Below are the code and all the weights of a small trained network. Each question names an input and a target symbol and asks about switching units off, where a switched-off unit gives its printed mean instead of its output.

import numpy as np


def w(rows, s, z=0):
    codes = np.array(rows[::2]) - 128.0
    scale = np.full(codes.shape[1], s)
    scale[-1] = z or s
    return codes * scale


def f(y):
    return y / 2 * (1 + np.tanh(0.7978845608 * (y + 0.044715 * y**3)))


def softmax(a):
    e = np.exp(a - a.max(-1, keepdims=True))
    return e / e.sum(-1, keepdims=True)


def log_softmax(a):
    a = a - a.max(-1, keepdims=True)
    return a - np.log(np.exp(a).sum(-1, keepdims=True))


def net(x, mask):
    ids = ['ΓΛΞΠΨαβδεζμτφω'.index(c) for c in x.split()]
    T = len(ids)
    res = E[ids] + P[:T]
    u = 0
    for l in range(3):
        q, k, v = (res @ M[l].T for M in (Q, K, V))
        z = softmax(np.where(np.tri(T) > 0, q @ k.T / 3**0.5, -1e9)) @ v
        res = res + np.where(mask[u], z, O[l][:, -1]) @ O[l][:, :-1]
        u += 1
        y = f(res @ A[l][:, :-1].T + A[l][:, -1])
        res = res + np.where(mask[u : u + 8], y, B[l][:, -1]) @ B[l][:, :-1]
        u += 8
    return log_softmax(res[-1] @ U[:, :-1].T + U[:, -1])


Q, K, V, O, A, B = {}, {}, {}, {}, {}, {}
E = w([
[161,121,154,179,154],'Γ',
[171,128,163,183,166],'Λ',
[61,164,108,118,126],'Ξ',
[157,122,143,175,187],'Π',
[132,126,126,166,181],'Ψ',
[54,191,96,93,122],'α',
[161,109,145,176,167],'β',
[41,169,70,55,111],'δ',
[208,66,149,208,180],'ε',
[100,199,221,111,47],'ζ',
[126,9,87,113,94],'μ',
[149,131,174,44,62],'τ',
[160,23,135,78,80],'φ',
[28,54,66,214,42],'ω',
],0.012)
P = w([
[57,79,200,114,238],'0',
[254,196,71,136,129],'1',
[89,80,207,134,169],'2',
[186,161,40,111,55],'3',
[82,5,169,127,84],'4',
[174,152,41,131,97],'5',
],0.0084)
Q[0] = w([
[119,218,76,99,90],'0.h1',
[166,92,1,160,128],'0.h1',
[163,78,199,165,160],'0.h1',
],0.0098)
K[0] = w([
[50,199,177,115,35],'0.h1',
[44,19,1,164,14],'0.h1',
[159,56,86,116,206],'0.h1',
],0.0055)
V[0] = w([
[253,106,160,213,193],'0.h1',
[227,150,17,187,132],'0.h1',
[79,103,89,208,71],'0.h1',
],0.0043)
O[0] = w([
[105,89,254,165,91,84],'0.h1',
[131,111,87,152,98,15],'0.h1',
[132,155,153,109,67,249],'0.h1',
],0.0069,0.0011)
A[0] = w([
[122,181,148,112,174,140],'0.n1',
[167,156,93,114,136,99],'0.n2',
[72,126,117,114,129,170],'0.n3',
[48,128,70,65,199,114],'0.n4',
[138,201,143,124,135,105],'0.n5',
[208,208,36,142,134,252],'0.n6',
[128,84,168,2,142,199],'0.n7',
[204,165,167,5,25,179],'0.n8',
],0.0072,0.0024)
B[0] = w([
[64,91,100,153,148,135],'0.n1',
[180,204,86,164,158,133],'0.n2',
[121,139,172,126,132,161],'0.n3',
[117,118,174,172,182,166],'0.n4',
[83,136,81,134,146,126],'0.n5',
[124,253,78,90,125,255],'0.n6',
[107,116,223,95,81,192],'0.n7',
[142,219,129,50,94,213],'0.n8',
],0.0074,0.0038)
Q[1] = w([
[183,255,53,148,151],'1.h1',
[136,137,50,130,94],'1.h1',
[99,85,161,151,202],'1.h1',
],0.0095)
K[1] = w([
[82,102,105,43,1],'1.h1',
[113,97,43,156,17],'1.h1',
[164,164,136,77,180],'1.h1',
],0.0069)
V[1] = w([
[108,56,40,200,154],'1.h1',
[94,170,84,183,90],'1.h1',
[15,255,175,220,116],'1.h1',
],0.0063)
O[1] = w([
[126,189,101,249,25,60],'1.h1',
[128,185,133,169,132,122],'1.h1',
[126,182,187,175,192,251],'1.h1',
],0.011,0.003)
A[1] = w([
[138,121,154,96,96,92],'1.n1',
[189,205,94,158,80,107],'1.n2',
[246,121,194,193,174,255],'1.n3',
[109,84,171,162,7,140],'1.n4',
[148,255,109,94,147,158],'1.n5',
[246,111,112,200,109,127],'1.n6',
[120,113,28,47,98,104],'1.n7',
[85,123,147,225,127,162],'1.n8',
],0.0073,0.0056)
B[1] = w([
[105,132,128,174,163,135],'1.n1',
[176,170,114,255,131,202],'1.n2',
[73,83,140,61,103,212],'1.n3',
[107,119,149,121,187,179],'1.n4',
[69,109,113,132,170,254],'1.n5',
[165,82,188,156,96,152],'1.n6',
[177,129,63,159,174,180],'1.n7',
[123,172,119,50,97,187],'1.n8',
],0.0087)
Q[2] = w([
[59,112,123,254,47],'2.h1',
[52,73,35,120,66],'2.h1',
[30,241,141,158,146],'2.h1',
],0.0043)
K[2] = w([
[215,178,150,142,104],'2.h1',
[147,132,68,166,2],'2.h1',
[36,166,2,101,86],'2.h1',
],0.0061)
V[2] = w([
[230,193,83,199,242],'2.h1',
[239,223,126,253,199],'2.h1',
[89,58,43,144,163],'2.h1',
],0.0037)
O[2] = w([
[127,1,188,178,136,254],'2.h1',
[120,93,85,160,187,9],'2.h1',
[149,25,76,104,134,228],'2.h1',
],0.0058,0.00039)
A[2] = w([
[132,89,171,64,177,133],'2.n1',
[118,127,86,57,159,254],'2.n2',
[189,124,2,143,66,253],'2.n3',
[228,132,77,64,152,29],'2.n4',
[12,111,96,159,199,174],'2.n5',
[68,178,227,27,185,155],'2.n6',
[115,59,114,23,147,156],'2.n7',
[74,72,86,208,185,101],'2.n8',
],0.007,0.0038)
B[2] = w([
[124,165,93,222,91,186],'2.n1',
[54,107,194,64,79,188],'2.n2',
[162,81,133,90,114,185],'2.n3',
[152,195,94,93,149,154],'2.n4',
[149,83,177,98,69,195],'2.n5',
[144,52,43,192,98,251],'2.n6',
[95,254,101,174,109,198],'2.n7',
[171,126,198,84,147,174],'2.n8',
],0.0064,0.015)
U = w([
[1,111,102,153,65,207],'Γ',
[131,151,131,132,142,96],'Λ',
[127,135,121,128,117,4],'Ξ',
[149,82,209,94,101,242],'Π',
[126,139,158,115,183,152],'Ψ',
[122,141,137,133,152,62],'α',
[141,170,61,231,142,95],'β',
[157,147,129,61,107,102],'δ',
[146,158,163,116,141,163],'ε',
[169,61,63,125,142,110],'ζ',
[126,114,139,114,188,136],'μ',
[133,155,154,123,121,77],'τ',
[101,182,63,132,153,85],'φ',
[133,144,132,129,120,31],'ω',
],0.0068,0.0042)

Each question gives the input, a string of symbols that net reads in full, and the target symbol t.
The units are the heads (3 rows each of Q, K, V and O) and the neurons (one row each of A and B). Each row of codes is followed by its name. A weight is (code - 128) times the scale printed after its matrix; where a second scale follows, it is the last column's (O, A, B and U).
mask holds one flag per unit, layer by layer, with each layer's heads first. A switched-off unit (its flag False) gives its mean, the last column of its rows in O or B, instead of its output. The means were averaged over made-up inputs and are rounded, as every weight is.
A unit's drop is (log p(t) with every unit on - log p(t) with that unit switched off) / (log p(t) with every unit on - log p(t) with every unit switched off).
The circuit of an input: a set's keep is (log p(t) with only the set's units on - log p(t) with every unit switched off) / (log p(t) with every unit on - log p(t) with every unit switched off). Starting from the 12 units with the biggest drops (on a tie, the unit counted first), units are removed one at a time, each time the one whose removal leaves the highest keep (on an exact tie, the one counted first), for as long as the keep stays at least 0.8.
units of the circuit, in order: the units of the circuit, biggest drop first
most important unit: the unit with the biggest drop
top k neurons: the k neurons with the biggest drops, biggest first
top k neurons in layer l: the k neurons of layer l with the biggest drops, biggest first
input δ ζ Ψ φ Π, target Γ: most important unit -> 1.n3
input Ξ ω ω Π, target β: units of the circuit, in order -> (1.h1, 1.n2)
input τ ω μ Λ, target β: units of the circuit, in order -> (1.h1, 1.n2, 0.h1)
input Λ ω ω α, target β: units of the circuit, in order -> (1.h1, 1.n2)
input ζ Γ ω τ, target β: units of the circuit, in order -> (1.h1, 1.n2, 0.n8, 0.n6)
input α Ξ ω ε, target β: units of the circuit, in order -> (1.h1, 1.n2)
input Γ ω α μ, target β: units of the circuit, in order -> (1.h1, 1.n2, 0.h1)
input φ ε τ α, target φ: top 2 neurons in layer 2 -> (2.n7, 2.n4)
input β β Ξ ζ ω ε, target β: units of the circuit, in order -> (1.h1, 0.n6)
input ω ε ω ζ, target β: units of the circuit, in order -> (1.n2, 1.h1, 2.n2)
input τ ω α φ, target β: top 3 neurons -> (1.n2, 0.n8, 2.n2)
input Λ α α ω Ξ Ξ, target β: top 2 neurons -> (1.n2, 2.n2)
input Ξ Ψ φ Ξ μ δ, target ζ: top 3 neurons -> (1.n7, 0.n6, 2.n3)
input α Ξ ω τ, target β: units of the circuit, in order -> (1.n2, 1.h1, 0.n8)
input Ξ δ Ξ μ δ α, target ζ: top neuron -> (1.n7)
input Π μ Λ μ, target ζ: units of the circuit, in order -> (1.h1, 1.n7, 2.n3)
input Γ Π ζ ω Π μ, target β: units of the circuit, in order -> (1.h1, 0.h1, 1.n2)
input α α ω τ α Ξ, target φ: top 4 neurons in layer 0 -> (0.n8, 0.n7, 0.n6, 0.n4)
input ω Γ Γ ζ Λ Γ, target Γ: top 2 neurons in layer 2 -> (2.n2, 2.n6)
input Ξ ω τ δ, target β: units of the circuit, in order -> (0.h1, 1.h1, 1.n2)
input ω Ψ ω φ ε, target Γ: top 3 neurons -> (1.n3, 1.n2, 0.n6)
input ζ α Ψ, target Γ: top 3 neurons -> (1.n3, 1.n2, 2.n6)
input μ μ φ, target Γ: top neuron in layer 0 -> (0.n7)
input δ ω ζ α, target β: units of the circuit, in order -> (1.h1, 1.n2, 0.h1)
input ζ ζ ω α ζ ω, target β: top 2 neurons -> (1.n2, 2.n2)
input β β β ζ, target Γ: top 4 neurons -> (1.n5, 2.n6, 2.n2, 0.n8)
